Every row comes from one small tree of marks. The marks that hang from a mark follow it in brackets, in the order of their numbers. Every link used is in the known rows. Which tree was each row made from?
Known rows:
Q437(Q842(Q474 Q767) Q957(Q369)): [ -72  -38  -20   30  -28   11   82   42  265  -67  191 -114 -145  123
  158  -40 -114  -40   84  122   70 -248  134   48   26  106   85   -8
  160    8   21  -26   17   36 -271 -213  -65  -33 -109 -175  -25 -164
 -242 -137  -13 -185  -90   19 -200]
Q262(Q219(Q842(Q474(Q957) Q767)) Q437): [  -9  -41   12  -44  -15  -31   17   93  202  -97  127 -157  -65  137
    9  -34   49  -40   72  149   72 -212  116  -11  -45 -183   30  -81
  120  -50   90  -57  -23  -72 -132 -138  -55   40  -48 -256  -17 -270
  -99 -215   -7 -238  -69   88 -226]
Q660(Q219(Q951(Q823)) Q262 Q957): [ -52   98  -15   48  255  -70   57  -46  450  -38  -94 -175 -133   -4
  -54 -106  201  -45   15   32  125   30  137   13 -101 -230  114   -7
  183  -39   43  -44   40  -68  -41    7 -120  -55  -30  -48  -10   84
   98   33  -27 -192   -3   53   76]
Q660(Q219(Q842 Q951(Q967)) Q957): [ -29  -25   22  -13  177  -69   68   11  422  -91  -74 -170 -107   61
  -19  -92  116  -30   75  -32  107    4  163  -45 -103 -355   27  -52
  113  -76   52  -82   33  -90  -84  -44  -64  -26   13  -91   -4  128
  104 -128  -12 -211   31   45   40]
Q660(Q219(Q951) Q262): [  -5   64  -22    7  196  -51   73  -32  307  -45  -36 -172 -111   -3
  -61 -115  154  -14   -1   47   92  -14  138   -6  -63 -182   97  -19
  190  -34   54  -54   29  -45  -52  -85  -85  -22    3  -64  -27   26
   28  -41  -25 -154  -15   42  -25]
Q369(Q437(Q337(Q474 Q951(Q823)) Q842)): [-145  -35  -33   56  -99   19  136  123  478    8  114  -79 -176   68
  137 -207  -14   -5  161  100   -1 -205  112   32   77   97  126  -11
  180   43    2  -24   11   35  -88   34  -64  -61 -183  -70  -18   94
 -306   59  -24 -220  -11  -85 -107]
Q219(Q842(Q767) Q951(Q262(Q957) Q660)): [  33   24    5   22  -27    5   37  -43   79  -65  -43 -164  -64   49
   90   38   59  -23   12  -31  108  -97  151   -9 -127 -250  120  -64
  124  -20    9  -70    9 -119  -64 -101 -148  -22 -118 -149  -37 -150
   98  -76  -47 -181  -54   33  -81]
Q437(Q337 Q842(Q951(Q823)) Q957): [-118   49  -51   47  -30   13   83   76  491  -31  119 -122 -176   82
  109 -161  -34  -10  130   56   48 -259  128   57   37  -32  131   17
   73   17   -8  -37   19   26 -180 -153  -99  -78 -208  -80   13   -8
 -213    7  -40 -167  -81  -41  -94]
Q767(Q369(Q437) Q474 Q842 Q957): [  54  -53   38   21  -18  -56   99   99 -120 -173  132 -175  -63  137
  -21  -47  -32   71   51  151   82 -212  112  -60  -96  -16  234   39
    8   14   37  -78  -38 -165 -151  -77   24  -20 -194  -51  -35  143
   42 -270  -76 -130   67   31 -179]
Q660(Q219 Q262(Q437(Q337)) Q957): [ -96   38  -37   82  159  -74   54 -103  560  -27   17 -108 -151   69
  -39 -144   90  -40   55   19   46  -21  134   54  -44  -90  158  -38
   83   24   41  -26  -16   80 -190  -58  -84  -44   88 -111  -18  -75
   36   -2   -3 -166 -122   22   35]
Q437(Q337 Q842(Q767 Q951(Q823))): [ -61   73  -31    8  -73   47   71   44  308  -39  127 -145 -136   47
   83 -120  -31  -25  129   61   67 -245  111   72    6 -134  106  -10
  154    7   42  -34   21  -38 -142  -91 -116  -49 -167  -83   -5  -52
 -160   24  -37 -209  -91  -34 -124]
Q767(Q474(Q957) Q823(Q219(Q951))): [  63   21   55  -57   33  -14   27   75   94  -35   37 -178  -64    1
   89 -116  115    1   18  141  112 -237  133   -7 -121 -235   34   40
   50  -31   62  -89    9 -192 -101   34  -88  -41 -326  -41  -14  -56
  -35  -87  -33 -173   42   11 -222]
Q219(Q842(Q767(Q823(Q967) Q957)) Q951): [  73   41   56  -71  -11   -1   18  -29  116  -79   50 -169  -55  110
  -35   -1   11   -2   40  174  135 -178  128  -67 -117 -299   40   37
  104  -34   75  -73   21 -166 -129 -147 -110   -4 -253   34  -27 -116
   54 -162  -56 -208   64   61 -245]
Q337(Q951(Q262 Q967)): [ -35  -77   17    8    6  -22  150   81   88  -17   28 -186 -140  -59
   92  -24   73   19   66  -43   57 -158  116  -55  -44 -259  115  -11
  209    1   22  -63   67  -58  -46   50  -44  -20  -13 -116  -39  138
  -55   80  -27 -126   -1   18  -21]
Q951(Q262(Q957(Q369)) Q660 Q823): [ -57   -2    1  123   49  -68  110   56  293  -19    6 -163 -148   27
  170   -1   80  -41   15  -82  101 -103  129   15  -83 -141  218  -32
   54   36  -52  -51   36   23  -48   33 -113  -62  -89 -113  -26   45
   10   48  -29 -186  -56   -1   37]
Q660(Q219 Q262(Q957)): [ -47  -22  -42   61  163  -70   65  -56  353  -31   25 -154 -122   58
  -25  -97  166  -32    7   54   71  -46  133   -2  -36 -106  148  -14
  114    4   36  -41   -2   56 -120  -35  -86  -15   88 -135  -34   12
   10  -39    4 -156  -94   44  -10]
Q823(Q219(Q842 Q951) Q967(Q474)): [  52   21   55  -62   46  -29   82   42  237  -22  -67 -158  -74   95
  181 -155   45  -34   79   19  104 -148  141 -114  -73 -475   31  -19
   74 -110   46 -109   36  -93 -104  -17  -88  -55 -301   69  -16   38
  -72 -225    8 -236  113   20  -74]
Q767(Q219(Q842) Q369(Q437 Q957) Q474 Q823): [  25  -73   48   15  -82  -15   62   42  -37 -132  121 -106  -73  191
   33   41   -3   93   63  214   91 -262  121  -65  -75   14   80   50
  -23   28    8  -78  -28 -160 -229 -179  -11  -55 -321  -51  -21  -33
   74 -260  -37 -174   45   27 -295]
Q823(Q219(Q842 Q951(Q262(Q437)))): [  18   44   10  -17  -14  -39   68   10  310  -59  -34 -136  -76   57
   85  -67   46  -15   21   -9   94 -130  134  -36 -128 -357   59  -43
   81  -42   10  -86   22  -69  -96  -58  -90  -44 -226  -69  -21 -125
   10  -94  -21 -174   34   28  -64]
Q967(Q337(Q474(Q957) Q951(Q262 Q660 Q823))): [ -15  -84   57   17   24  -19  133  261   79   13  -72 -172 -119  -80
  200  -55  136   -5   41  -37   50 -182  103  -50  -51 -213  195  -11
  222   29   31  -83   22 -163   57  195 -130  -36 -195 -120  -36   80
 -221  162  -50 -188    7   22  -81]
Q337(Q369(Q957) Q474 Q967): [ -39  -99   -4  -11  -35    5  114  177  428   -7   78  -85 -141   58
  121 -109  -22  -20   14   47  -12 -175   92   -9   45  169  125   36
  167   26   24  -90   25  -18  -89  -45 -119  -14  -71 -122  -32  138
 -252  -14  -13 -187   13  -20 -157]
Q219(Q842(Q951(Q823))): [ -27  -30    7  -21    1    2   86  135  277  -64   50 -171 -103   81
   37  -78   75   -5   81  -15   97 -178  115  -62  -63 -389   86    7
   95  -43   54  -71   58  -93  -78  -21 -123  -59 -182  -76    1    1
  -51  -71  -32 -211   21   25  -64]
Q957(Q369(Q262(Q219 Q437(Q842)))): [ -99   -1  -49   91   21  -58  110   -7  559  -38  202  -95 -182  100
  -57  -48  -97  -33   58   40   44 -188  126   56   20  119   90  -71
   12    6  -31    5   30  184 -131 -117   -6   12   43 -178  -33  -71
 -128  -51   24 -165  -54   22 -109]
Q437(Q262 Q337(Q951(Q967))): [-100 -142    2   26  -24  -18  129  128  296   45  126 -139 -179   29
   86 -123  -60   -8  116   36   30 -209  149  -26   33 -148  140   19
   78    0   39  -42   46  -25 -133  -51  -41  -53   34  -90  -18  117
 -211   33  -32 -181  -32  -35  -73]
Q951(Q660(Q219 Q262 Q957) Q967): [ -52   47   23   87  323 -100   79  -45  336  -27  -95 -183 -139  -48
   40  -36  182  -34   21  -39  108   10  140    0  -92 -203  161  -29
  179  -11   27  -63   35  -53  -77   18  -75  -29   86  -86  -26  108
   99   33  -13 -164  -47   67  123]
Q967(Q474(Q219(Q842 Q951) Q957)): [  32  -34   38  -63  -27   18   65  192   58  -50  -43 -166 -113   20
   91  -91  122  -37   61  -12   78 -157  145  -49  -87 -393  -13  -35
  105  -84   51  -83   -8 -181  -97  -86  -83  -14 -199  -95   -2  -81
 -149 -197  -20 -223    3   -5 -173]
Q767(Q369 Q842 Q957): [  42  -12   30   -6   14  -59   87  123 -161 -132   79 -193  -82  120
  -29  -57   -2   40   29  113   86 -196  104  -63  -87 -147  249   62
   71   25   47  -83  -35 -137 -126  -69  -50  -28 -102  -56  -40  121
   -1 -223  -64 -116   10   47 -155]
Q437(Q957(Q369(Q262))): [ -61  -75  -10   66   34  -37  113   97  390   -9  149 -104 -192  121
   92  -65 -133  -21   25   14   52 -195  141    7   17   96  115   18
  -57    4  -14  -21   39   38 -196 -188  -46  -43   39 -142  -22  -65
 -181  -68  -27 -162  -31    4 -124]
Q823(Q219(Q842(Q767 Q951(Q262)))): [  56   32   34  -45  -44   28   55   54  -12  -74   -5 -165  -71   67
  116  -39    5   14   57  -12  102 -198  105  -71  -79 -399   87   -6
  135  -45   74  -77   27 -161 -116  -59 -134  -38 -218 -131  -36 -209
  -22  -86  -47 -190  -19   47  -97]
Q337(Q842 Q951(Q262(Q437) Q660) Q967): [ -27  -66   -6   -2  -80   21  151   72  101   28   54 -102 -131  -64
   81   15   60    3   92  -57   37 -179   83  -24  -27  -72  148  -43
  272   69   19  -67   47   -3   -4  158 -142  -26 -163 -122  -45   86
 -179  187  -26 -133  -67   -2  -86]
Q823(Q219 Q967(Q337(Q369) Q474)): [  38 -101   72  -45   89  -32  118  117  299    3  -34 -156 -108   46
  301 -145  -10  -52    4   -7   31 -189  115  -72  -34 -286   95    1
   86  -70   36 -127   28  -56 -135   57  -81   -7 -220  103  -26  117
 -213 -109   33 -235   98   14 -116]
Q437(Q337 Q842 Q957): [-116    6  -53   34  -32   -6   77   38  389  -19  121 -110 -174  117
  130 -177  -71  -14  105   58    5 -240  149   63   57   84  133   10
   80   42  -11  -35   -5   51 -245 -166  -61  -53  -62 -119  -12  -59
 -184 -111  -13 -124  -95  -38 -140]
Q660(Q219(Q842 Q951(Q262(Q437(Q337(Q474)))))): [ -21  -12  -21    2   22  -47   73   38  488  -62  -42 -103  -97  100
   24 -182   85  -19  109   -6   45  -35  140  -15  -28 -188  109  -89
   95    3   41  -78  -39  -28  -80 -116  -74  -37 -121 -120  -25  -85
  -57  -93  -37 -196  -35   -6  -51]
Q951(Q262(Q957) Q660 Q823): [ -40   13   -8   86   60  -53   88   37  203    1  -27 -180 -123    4
  165  -17  153  -40   23  -56   95 -131  120    7  -92 -187  205  -21
  100   29  -37  -72   29  -53  -17   47 -123  -46  -95 -100  -26   56
   36   51  -27 -156  -54    9   13]
Q474(Q219(Q842 Q951(Q823)) Q957(Q369)): [ -27  -13   29    4  -17  -24   73  216  255  -75    7 -167 -147   30
   54  -36   81  -53   44   11  115 -143  153  -24 -106 -298   13  -16
   52  -60   18  -51   21 -109 -109  -69  -92  -48 -184 -111   16  -95
 -135  -98  -47 -278   43  -11 -133]
Q842(Q474 Q767(Q219 Q369(Q262)) Q951): [ 100   -3   38  -24  -86   42   75   61 -231  -54  161 -151  -88   67
  -19   46  -57    1   68  150  125 -321   78  -44  -66 -106  103   39
  102  -17   83  -65    1 -194 -166 -205 -110  -32 -172 -101  -30 -110
 -144  -62  -62 -179  -42   50 -277]
Q369(Q437(Q262(Q219) Q842(Q474)) Q957): [-119  -50  -49   68   19  -28   84   58  490  -30  170  -81 -153  151
   38  -63  -57    0   81  167   34 -242  122   19   72  251   79  -15
  110  -33  -15  -23   33   42 -103 -262   12   13  -19 -171  -17    7
 -190 -189   -1 -162  -10   17 -179]
Q262(Q219(Q842(Q951)) Q437(Q337)): [ -76    1  -26    4  -53  -17   61   20  441  -83  120 -117 -116  134
  -63 -123   -9   13  111   14   33 -158  119  -24   -2 -248   98  -72
   40  -28   38  -51    3   51 -116 -146  -81  -16 -101 -152   -5 -138
  -34 -144  -12 -196  -76   14  -91]
Q842(Q474(Q219) Q767 Q951(Q660 Q823 Q967)): [  -8    4   51   15   62   24   95  110   11  -29   48 -194 -114 -122
  191   88  135  -60  105   38  160 -223   89  -21 -101 -332   53  -26
  253  -62   31 -102   51 -214  -63 -107 -109  -22 -262  -54    8    0
 -187   59  -49 -265  -25    8  -99]
Q660(Q262(Q219 Q957)): [ -80   12  -43   60   99  -64   53  -66  330  -27   68 -164 -130   40
  -57  -58  135  -18  -12   76   53  -84  125    1  -12  -81  154  -17
  156   -3   12  -27   13   66  -88  -44  -87   12   61 -173  -44  -32
   27  -81   11 -144  -91   68  -31]
Q437(Q262 Q337(Q474 Q951(Q823)) Q957): [-153 -126  -23   49  -27  -11  107  207  423   76  124  -88 -202  119
  167 -201  -53  -20  142  131   19 -225  139  -25  108   44  197   59
   65   35   21  -36    9  -45 -128  -76 -106 -101 -138 -105  -14    3
 -363   55  -51 -210  -58  -47 -116]
Q369(Q437(Q842) Q957): [ -85   13  -38   52  -31   -8  106   32  472  -54  124  -82 -145  109
  100  -72  -48   17   44   71   16 -201  123   52   14  167   53   -8
   92    3  -37  -32   35   47 -123 -167  -17  -11  -11 -102  -15   54
 -113 -102    1 -142  -16  -32 -147]
Q474(Q219(Q842(Q767(Q823(Q967) Q957)))): [  38  -20   56  -48  -29   10   25   12  -86  -60   75 -162  -95   87
   21   53   51  -16   79  161  123 -235  111  -95  -93 -280   39   54
  117  -13   63  -72   -1 -170 -208 -130  -96    6 -246   -3  -29 -213
  -22 -170  -40 -218   24   46 -282]
Q262(Q219 Q437(Q842(Q474 Q767(Q369)) Q957)): [ -74   33  -44   26    5  -22   43  -36  156  -99  219 -119 -121  160
    7   17  -61  -19  100  267   73 -263  112   50    6  154  137  -44
  187   10   15  -44  -28   -1 -199 -243  -47   20 -126 -190  -26 -114
 -151 -204   -7 -161 -136   65 -229]
Q951(Q660 Q823(Q219) Q967): [ -37   54   58   35  171  -87  108  125  253    7  -44 -194 -124  -35
  271  -79  107  -45   48    6  122 -161  120  -17  -83 -325  126   -5
  116  -26  -17 -111   51 -138  -27   66  -67  -60 -177   10   -4  171
  -88   10  -13 -227   43    0   31]
Q474(Q219(Q951) Q957): [  11   27   11  -42  -12    5   59  133   90  -22   26 -172 -132  -51
   35  -64  124  -42   16   29   73 -172  135    3  -96 -205    9    3
  135  -48   29  -66   16 -148  -66  -79 -107   -5  -83 -103   -3  -76
 -118  -47  -36 -178  -20  -22 -192]

Write each row's tree:
[ -59   30  -32   -4  -74   29   65    6  206  -28  129 -134 -134   83
  105 -137  -67  -29  105   62   24 -225  133   79   25  -18  107  -18
  160   32   39  -32   -4  -13 -206 -105  -80  -23  -22 -123  -31 -103
 -131  -94  -11 -166 -105  -31 -171]  Q437(Q337 Q842(Q767))
[  32   83   28  -41   61  -42   76  -18  270    6    1 -163  -93   24
  125 -127   46  -38   35   59   98 -162  131  -62  -82 -288   53   19
  103  -73   24  -93   61  -59  -74   -9 -112  -47 -184   62  -16   44
  -41  -74   -9 -191   89    3  -91]  Q823(Q219(Q951) Q967)
[ -71 -186   -6   70   74  -81  104   33  726  -32  133 -122 -151   24
   31   18  -36  -63  -42   31   16 -152  128   41  -34   34   75  -84
  -26  -34  -32  -65    7  101 -107 -100   -5   82  101 -128  -19  111
 -162   29   32 -221  -14   50 -101]  Q951(Q967(Q337(Q369(Q262(Q219 Q437 Q957)))))
[ -39  -39    5  -13  -22   25   86  144  135  -55   41 -165 -129   23
   46  -23  120  -22  100  -19  106 -194  110  -78  -75 -402   46   10
  126  -54   36  -74   45 -125 -107  -50 -126  -52 -237  -74    8  -71
 -103  -63  -32 -228   13    0 -103]  Q474(Q219(Q842(Q951(Q823))))
[ -12    7   26   13  165  -32   34  -11   84  -76  -57 -156  -93  136
   70  -55   70  -29   83  -27   99  -42  142  -39  -79 -247  123  -55
  118  -22   68  -70    2 -128 -106  -21 -132  -33   20 -155  -29 -127
  128 -143  -15 -212  -69   48  -30]  Q951(Q660(Q219(Q842(Q767)) Q957))
[ -27  113   29   88  124  -45   76  127  228  -22  -49 -180 -165 -114
   68   22  152  -58  -30   12  137  -97  144   34 -130 -176  107   -7
  136  -27  -14  -37   31  -99  -53  -52 -119  -54 -172  -69    3  -89
 -115   77  -65 -239   -4    2  -53]  Q474(Q219(Q951(Q660(Q262) Q823)) Q957(Q369))
[ -11 -176   43  -35    0   28  150  153  -17    4   37 -130  -88  -30
  171  -11   60  -11   68  -18   40 -214   97  -63  -12 -184  109  -20
  302    3   63  -93   42 -106  -34  109 -122  -18 -151  -59  -33  102
 -309   -6  -10 -162   -1   17 -176]  Q967(Q337(Q842(Q474) Q951(Q660)))
[ -11   31   23   69  149  -51   97  -29  384   -2  -61 -174 -112  -91
  123  -20  153  -44  -19  -16  110  -40  150   25 -102 -282  119  -55
  161  -44  -15  -77   27  -43  -41  -62  -79  -21 -114  -17  -24  177
  -43    4   -7 -187  -46   30   55]  Q219(Q951(Q660(Q262(Q957)) Q967(Q474)))
[ -54 -155    9  -15   43  -19   72  136  546  -68   41 -122 -130  124
    5  -74  -87   -6  -25   55   17 -103  161  -31  -19  -24   61  -43
   58  -87   22  -67   35  -73  -67 -179  -52   41  -78  -74  -14  -20
 -101 -178  -26 -250   98   36 -169]  Q967(Q337(Q369(Q437(Q262(Q219(Q842 Q951))))))
[ -16 -127    6   51  -58   30  146   89   72   15  -24 -135 -147  -23
  170  -44   44  -14   43  -92   23 -155   97  -44  -30  -81  222  -40
  181   31    1  -86   24   16  -34  129 -148  -27 -190 -122  -46  173
 -143  120  -14 -166  -47  -22  -35]  Q337(Q369 Q951(Q262(Q957) Q660) Q967(Q474))
[ -71  -93  -13  -12   58  -46   58  111  237  -23   85 -158 -133  160
  -25 -100    7   -8   72   48   54 -157  149  -75   19 -191  121   -5
   69  -39   50  -48   34  -58  -96  -96  -63   -8   15 -171  -33  -89
  -24 -227   -6 -179   -9   60 -109]  Q437(Q262(Q219(Q842)))
[ -22  -29   -1  -13  115  -30   84  120  299  -88    1 -174 -103  115
    0 -124  129   -5  110   -5  109 -109  116  -79  -47 -383   88  -25
   80  -52   71  -79   35  -78  -47  -27 -100  -51 -131  -90    4   39
  -15  -84  -27 -228    8   29  -26]  Q660(Q219(Q842(Q951(Q823))))
[-118 -105  -22   40   88  -44   65  171  610    9  136  -83 -197  165
  120 -156  -72  -18   15  158  -21 -146  136    8  109  328  135   15
   43  -10  -10  -46    3  -27  -83 -224  -58   22  -23 -140  -30  -88
 -253  -88  -30 -211  -27    2 -168]  Q337(Q369(Q437(Q262(Q219) Q957)) Q474)
[  34 -167   40   32   16  -26   72  133  107  -71  158 -165 -104   55
   56  -44   -1   17   44   88   98 -280  130  -15  -70    8  106   38
 -117   13   58  -35  -16  -37 -232  -27  -12  -39 -167 -148  -34 -115
  -86  -78  -45 -182   40   44 -253]  Q767(Q474(Q957(Q369(Q262))) Q823 Q842)
[  17  -51   37  -20  -28   -7   68  156  112  -58  141 -162 -108   74
  119  -49  -22  -51   34   82   79 -218  119   22  -42  -94   71  -12
  121  -18   85  -43   13  -78 -164  -96  -82   -8  -11 -193  -22 -153
 -191 -116  -33 -227  -64   28 -209]  Q842(Q474(Q957(Q369)) Q767)
[ -58   55  -28  133  247 -126   67 -128  596    4    4 -151 -115   32
   58  -19  217  -77   35   80  128  -53  132   -2  -98 -146  177  -54
   44   -4  -19  -57   15  121  -74    9  -98  -39  -62   -5   -8   34
   39  107    8 -230  -45   50   55]  Q951(Q660(Q219 Q262(Q437 Q957)) Q823(Q967))
[-136  -30  -46   97  -48  -77   79  -39  616  -46  187  -89 -167  145
    7 -116  -47  -36   60   39   16 -103  136   56   20   10  150  -84
  -27   25  -33  -19  -19  214 -152 -115  -57  -12   45 -177  -19  -58
  -60  -99   20 -208 -147  -23  -59]  Q262(Q219 Q437(Q337) Q957(Q369))
[  18   60   32   18  105  -45  110   35  178  -24  -73 -202 -111 -109
  127    1  110  -12    8  -87  104  -89  138    1 -122 -270  116  -44
  189  -22  -18  -96   64 -140   17  -49  -72  -19  -88  -46  -26  128
   51   35  -49 -134   19   17   12]  Q219(Q951(Q262 Q660 Q967))
